Below is a small trained network, with its code and all its weights. Each question gives an input and a target symbol and asks what happens when units are switched off, that is, made to give their printed mean instead of their output.

import numpy as np


def w(rows, s, z=0):
    codes = np.array(rows[::2]) - 128.0
    scale = np.full(codes.shape[1], s)
    scale[-1] = z or s
    return codes * scale


def norm(h):
    return h / np.sqrt((h * h).mean(-1, keepdims=True) + 1e-5)


def f(y):
    return y / 2 * (1 + np.tanh(0.7978845608 * (y + 0.044715 * y**3)))


def softmax(a):
    e = np.exp(a - a.max(-1, keepdims=True))
    return e / e.sum(-1, keepdims=True)


def log_softmax(a):
    a = a - a.max(-1, keepdims=True)
    return a - np.log(np.exp(a).sum(-1, keepdims=True))


def net(x, mask):
    ids = ['ΠΦαβεηξτ'.index(c) for c in x.split()]
    T = len(ids)
    res = E[ids] + P[:T]
    u = 0
    for l in range(2):
        r = norm(res)
        for j in range(2):
            rows = slice(4 * j, 4 * j + 4)
            q, k, v = (r @ M[l][rows].T for M in (Q, K, V))
            z = softmax(np.where(np.tri(T) > 0, q @ k.T / 4**0.5, -1e9)) @ v
            o = O[l][rows]
            res = res + np.where(mask[u + j], z, o[:, -1]) @ o[:, :-1]
        u += 2
        y = f(norm(res) @ A[l][:, :-1].T + A[l][:, -1])
        res = res + np.where(mask[u : u + 8], y, B[l][:, -1]) @ B[l][:, :-1]
        u += 8
    return log_softmax(norm(res)[-1] @ U[:, :-1].T + U[:, -1])


Q, K, V, O, A, B = {}, {}, {}, {}, {}, {}
E = w([
[91,98,129],'Π',
[132,86,114],'Φ',
[153,170,167],'α',
[80,110,192],'β',
[251,77,197],'ε',
[77,103,157],'η',
[116,134,145],'ξ',
[93,163,161],'τ',
],0.028)
P = w([
[119,55,15],'0',
[156,94,235],'1',
[153,73,253],'2',
[148,72,251],'3',
[153,58,253],'4',
[142,54,254],'5',
],0.0063)
Q[0] = w([
[92,163,135],'0.h1',
[158,123,156],'0.h1',
[134,146,150],'0.h1',
[4,128,116],'0.h1',
[190,133,106],'0.h2',
[211,147,146],'0.h2',
[121,132,201],'0.h2',
[224,135,183],'0.h2',
],0.014)
K[0] = w([
[116,186,187],'0.h1',
[3,64,215],'0.h1',
[117,140,175],'0.h1',
[100,207,57],'0.h1',
[125,16,218],'0.h2',
[162,248,180],'0.h2',
[241,179,70],'0.h2',
[218,117,254],'0.h2',
],0.0085)
V[0] = w([
[221,91,123],'0.h1',
[159,143,178],'0.h1',
[124,58,254],'0.h1',
[173,49,156],'0.h1',
[62,128,6],'0.h2',
[150,143,103],'0.h2',
[234,173,57],'0.h2',
[171,178,220],'0.h2',
],0.0055)
O[0] = w([
[155,169,127,110],'0.h1',
[145,133,149,138],'0.h1',
[180,255,93,253],'0.h1',
[120,175,71,177],'0.h1',
[80,52,138,67],'0.h2',
[149,126,136,105],'0.h2',
[199,90,179,58],'0.h2',
[141,119,99,151],'0.h2',
],0.0065,0.0056)
A[0] = w([
[128,131,58,47],'0.n1',
[180,99,154,22],'0.n2',
[1,98,185,82],'0.n3',
[148,173,138,79],'0.n4',
[183,65,100,121],'0.n5',
[107,157,212,129],'0.n6',
[90,128,37,6],'0.n7',
[179,190,204,170],'0.n8',
],0.01,0.0018)
B[0] = w([
[128,93,138,118],'0.n1',
[115,177,97,137],'0.n2',
[157,213,228,253],'0.n3',
[97,122,108,138],'0.n4',
[115,94,38,162],'0.n5',
[174,127,50,211],'0.n6',
[139,112,113,124],'0.n7',
[107,86,2,218],'0.n8',
],0.0076,0.0066)
Q[1] = w([
[90,62,150],'1.h1',
[122,171,4],'1.h1',
[62,103,184],'1.h1',
[242,134,126],'1.h1',
[70,125,226],'1.h2',
[108,124,92],'1.h2',
[117,105,158],'1.h2',
[100,142,143],'1.h2',
],0.021)
K[1] = w([
[62,43,79],'1.h1',
[252,144,131],'1.h1',
[51,96,151],'1.h1',
[135,178,82],'1.h1',
[15,85,181],'1.h2',
[138,116,102],'1.h2',
[132,115,188],'1.h2',
[69,44,115],'1.h2',
],0.018)
V[1] = w([
[124,255,99],'1.h1',
[218,204,104],'1.h1',
[14,142,42],'1.h1',
[237,70,137],'1.h1',
[65,104,113],'1.h2',
[48,141,9],'1.h2',
[49,151,167],'1.h2',
[110,46,156],'1.h2',
],0.0098)
O[1] = w([
[107,174,103,255],'1.h1',
[169,205,33,229],'1.h1',
[90,72,100,124],'1.h1',
[254,121,140,98],'1.h1',
[126,108,170,85],'1.h2',
[49,9,161,103],'1.h2',
[99,113,144,143],'1.h2',
[177,127,183,39],'1.h2',
],0.0094,0.0027)
A[1] = w([
[112,87,150,118],'1.n1',
[159,3,153,73],'1.n2',
[200,110,122,146],'1.n3',
[129,100,175,149],'1.n4',
[155,116,155,173],'1.n5',
[102,89,161,26],'1.n6',
[166,166,149,151],'1.n7',
[223,117,143,2],'1.n8',
],0.029,0.0059)
B[1] = w([
[192,79,3,184],'1.n1',
[249,85,42,255],'1.n2',
[126,168,151,201],'1.n3',
[85,102,104,203],'1.n4',
[138,107,158,165],'1.n5',
[168,149,35,174],'1.n6',
[132,55,103,240],'1.n7',
[155,158,187,170],'1.n8',
],0.018,0.0076)
U = w([
[84,112,161,169],'Π',
[175,31,83,123],'Φ',
[213,187,205,145],'α',
[134,59,213,180],'β',
[45,242,177,135],'ε',
[123,246,30,2],'η',
[98,131,180,168],'ξ',
[23,103,83,144],'τ',
],0.013,0.0043)

Each question gives the input, a string of symbols that net reads in full, and the target symbol t.
The units are the heads (4 rows each of Q, K, V and O) and the neurons (one row each of A and B). Each row of codes is followed by its name. A weight is (code - 128) times the scale printed after its matrix; where a second scale follows, it is the last column's (O, A, B and U).
mask holds one flag per unit, layer by layer, with each layer's heads first. A switched-off unit (its flag False) gives its mean, the last column of its rows in O or B, instead of its output. The means were averaged over made-up inputs and are rounded, as every weight is.
A unit's drop is (log p(t) with every unit on - log p(t) with that unit switched off) / (log p(t) with every unit on - log p(t) with every unit switched off).
The circuit of an input: a set's keep is (log p(t) with only the set's units on - log p(t) with every unit switched off) / (log p(t) with every unit on - log p(t) with every unit switched off). Starting from the 12 units with the biggest drops (on a tie, the unit counted first), units are removed one at a time, each time the one whose removal leaves the highest keep (on an exact tie, the one counted first), for as long as the keep stays at least 0.8.
units of the circuit, in order: the units of the circuit, biggest drop first
unit that matters most: the unit with the biggest drop
top k neurons: the k neurons with the biggest drops, biggest first
k most important neurons of layer l: the k neurons of layer l with the biggest drops, biggest first
which heads matter: for each layer, one digit per head in row order, 1 if its drop is at least 0.15 and else 0, layers parted by /
input β ε η β η, target ε: top 2 neurons -> (1.n2 0.n3)
input α Φ Φ Π, target α: top 3 neurons -> (0.n3 0.n8 1.n2)
input η η β β, target τ: units of the circuit, in order -> (1.n2)
input ε Φ ξ β τ, target α: 2 most important neurons of layer 1 -> (1.n8 1.n2)
input β Φ τ, target ε: units of the circuit, in order -> (1.n2 1.n1)
input η τ ξ, target τ: which heads matter -> 00 / 11
input ξ ε Φ η ξ, target α: which heads matter -> 00 / 10
input ε Φ η, target η: which heads matter -> 11 / 10
input η Φ β, target τ: 2 most important neurons of layer 0 -> (0.n3 0.n8)
input α η β, target α: which heads matter -> 01 / 01
input Π ε Φ Φ ξ τ, target α: which heads matter -> 00 / 10
input ε η η ξ Π, target η: 2 most important neurons of layer 1 -> (1.n7 1.n2)
input α τ α Π, target α: which heads matter -> 11 / 01
input β Φ β Φ Π, target ε: units of the circuit, in order -> (1.n2 0.n3 1.n1)
input Φ β η, target β: unit that matters most -> 1.h2
input η Φ Φ Π η, target τ: which heads matter -> 01 / 10
input ε Φ Φ Φ Φ β, target η: top 3 neurons -> (0.n6 0.n8 1.n2)
input ε Φ α ξ, target η: which heads matter -> 01 / 01
input ε η Φ β η, target η: which heads matter -> 11 / 11
input β Φ Π, target ε: top 2 neurons -> (0.n3 1.n2)
input Φ α β β η ε, target α: unit that matters most -> 1.n8
input β τ β α Φ ξ, target η: which heads matter -> 00 / 10
input α β τ τ η, target α: which heads matter -> 11 / 01
input β β τ ξ, target τ: which heads matter -> 00 / 01
input β α ε ε ξ, target α: top 3 neurons -> (0.n8 0.n3 1.n8)
input Φ Π η, target β: which heads matter -> 00 / 01
input β α β β, target ε: unit that matters most -> 1.h1
input α ξ ε Φ α β, target α: top 2 neurons -> (0.n6 1.n2)
input Φ η Π Φ τ, target ε: top 2 neurons -> (1.n2 1.n1)
input ε Φ β η Φ β, target η: 2 most important neurons of layer 0 -> (0.n6 0.n3)
